Below are the code and all the weights of a small trained network. Each question names an input and a class and asks about switching units off, where a switched-off unit gives its printed mean instead of its output.

import numpy as np


def w(rows, s, z=0):
    codes = np.array(rows[::2]) - 128.0
    scale = np.full(codes.shape[1], s)
    scale[-1] = z or s
    return codes * scale


def f(y):
    return np.maximum(y, 0)


def log_softmax(a):
    a = a - a.max(-1, keepdims=True)
    return a - np.log(np.exp(a).sum(-1, keepdims=True))


def net(x, mask):
    res = np.array(x, float).reshape(1, 5) / 4 @ E
    y = f(res @ A[0][:, :-1].T + A[0][:, -1])
    res = res + np.where(mask, y, B[0][:, -1]) @ B[0][:, :-1]
    return log_softmax(res[-1] @ U[:, :-1].T + U[:, -1])


A, B = {}, {}
E = w([
[110,52,179,169,124],'x0',
[76,87,114,4,94],'x1',
[112,155,210,94,168],'x2',
[127,128,127,129,126],'x3',
[124,98,80,99,227],'x4',
],0.014)
A[0] = w([
[136,105,66,176,249,141],'neuron 1',
[147,172,118,217,178,2],'neuron 2',
[145,124,16,157,76,195],'neuron 3',
[137,134,190,109,208,224],'neuron 4',
[54,32,178,142,126,61],'neuron 5',
[176,129,141,70,178,142],'neuron 6',
[127,188,174,186,22,163],'neuron 7',
[152,215,83,94,132,26],'neuron 8',
[89,201,208,103,123,216],'neuron 9',
[158,219,116,82,151,134],'neuron 10',
[111,115,80,24,86,80],'neuron 11',
[168,179,128,198,139,166],'neuron 12',
[159,32,134,148,112,96],'neuron 13',
[58,89,76,135,255,127],'neuron 14',
[129,41,195,162,164,18],'neuron 15',
],0.012,0.004)
B[0] = w([
[107,75,126,115,73,240],'neuron 1',
[127,131,224,79,175,204],'neuron 2',
[121,86,96,185,229,223],'neuron 3',
[90,93,60,179,164,210],'neuron 4',
[175,149,149,138,148,194],'neuron 5',
[132,137,129,167,112,188],'neuron 6',
[127,57,125,139,63,232],'neuron 7',
[254,188,169,164,85,191],'neuron 8',
[105,89,90,215,171,217],'neuron 9',
[151,155,145,176,123,208],'neuron 10',
[111,103,225,121,183,242],'neuron 11',
[51,118,188,57,151,211],'neuron 12',
[175,181,174,179,209,178],'neuron 13',
[151,76,155,144,34,246],'neuron 14',
[222,171,157,163,131,182],'neuron 15',
],0.0096,0.014)
U = w([
[240,192,160,169,107,108],'0',
[68,118,199,81,143,115],'1',
[109,67,123,157,5,96],'2',
[109,116,122,171,114,245],'3',
[80,105,80,215,171,88],'4',
[86,150,113,144,120,147],'5',
[114,202,108,66,97,88],'6',
],0.012,0.013)

Each question gives the input, the list of numbers given to net, and the class t.
The units are the neurons (one row each of A and B). Each row of codes is followed by its name. A weight is (code - 128) times the scale printed after its matrix; where a second scale follows, it is the last column's (A, B and U).
mask holds one flag per neuron, in row order. A switched-off neuron (its flag False) gives its mean, the last column of its row in B, instead of its output. The means were averaged over made-up inputs and are rounded, as every weight is.
A unit's drop is (log p(t) with every unit on - log p(t) with that unit switched off) / (log p(t) with every unit on - log p(t) with every unit switched off).
The circuit of an input: a set's keep is (log p(t) with only the set's units on - log p(t) with every unit switched off) / (log p(t) with every unit on - log p(t) with every unit switched off). Starting from the 12 units with the biggest drops (on a tie, the unit counted first), units are removed one at a time, each time the one whose removal leaves the highest keep (on an exact tie, the one counted first), for as long as the keep stays at least 0.8.
circuit, biggest first: the units of the circuit, biggest drop first
most important unit: the unit with the biggest drop
k most important neurons: the k neurons with the biggest drops, biggest first
drop when u is switched off: that unit's drop, to one decimal
input [-4,4,0,4,4], class 0: 2 most important neurons	[neuron 12; neuron 8]
input [-4,-7,-3,3,-2], class 1: most important unit	neuron 12
input [-1,-7,8,-5,3], class 4: 2 most important neurons	[neuron 4; neuron 9]
input [7,3,-1,-2,6], class 0: circuit, biggest first	[neuron 15; neuron 5]
input [-6,-1,1,-1,-7], class 2: 3 most important neurons	[neuron 7; neuron 13; neuron 15]
input [-3,-4,7,-7,8], class 2: 2 most important neurons	[neuron 14; neuron 1]
input [5,-1,0,2,-5], class 0: 2 most important neurons	[neuron 1; neuron 14]
input [6,-2,6,-2,-1], class 0: 3 most important neurons	[neuron 15; neuron 3; neuron 5]
input [0,4,-8,-2,-7], class 4: 3 most important neurons	[neuron 3; neuron 14; neuron 1]
input [6,-7,7,-4,6], class 1: 4 most important neurons	[neuron 2; neuron 12; neuron 8; neuron 1]
input [1,-8,-6,4,8], class 1: circuit, biggest first	[neuron 2; neuron 12]
input [1,-7,7,2,6], class 1: 3 most important neurons	[neuron 2; neuron 12; neuron 3]
input [0,7,-7,5,5], class 1: 3 most important neurons	[neuron 11; neuron 9; neuron 4]
input [0,-7,1,-7,-5], class 1: circuit, biggest first	[neuron 12]
input [-3,5,8,-6,2], class 4: circuit, biggest first	[neuron 9; neuron 4]
input [7,4,-3,5,-7], class 0: circuit, biggest first	[neuron 13; neuron 5]
input [3,0,-8,2,-6], class 4: 4 most important neurons	[neuron 3; neuron 14; neuron 13; neuron 1]
input [-6,4,8,-2,-6], class 4: 2 most important neurons	[neuron 9; neuron 14]
input [2,7,-4,1,-7], class 1: 2 most important neurons	[neuron 11; neuron 14]
input [-7,-6,4,-6,-8], class 2: circuit, biggest first	[neuron 7]
input [3,-5,6,0,1], class 4: 3 most important neurons	[neuron 4; neuron 9; neuron 11]
input [-2,-7,5,6,8], class 2: circuit, biggest first	[neuron 14; neuron 1]
input [7,2,-5,-6,5], class 0: circuit, biggest first	[neuron 13; neuron 15]
input [0,-7,4,4,-4], class 1: drop when neuron 12 is switched off	0.4
input [-5,-8,4,-1,7], class 1: drop when neuron 12 is switched off	0.6
input [0,1,-8,-3,2], class 4: drop when neuron 3 is switched off	0.9
input [-1,6,-8,-6,-1], class 4: circuit, biggest first	[neuron 3]
input [-2,3,-2,2,4], class 2: drop when neuron 10 is switched off	0.0
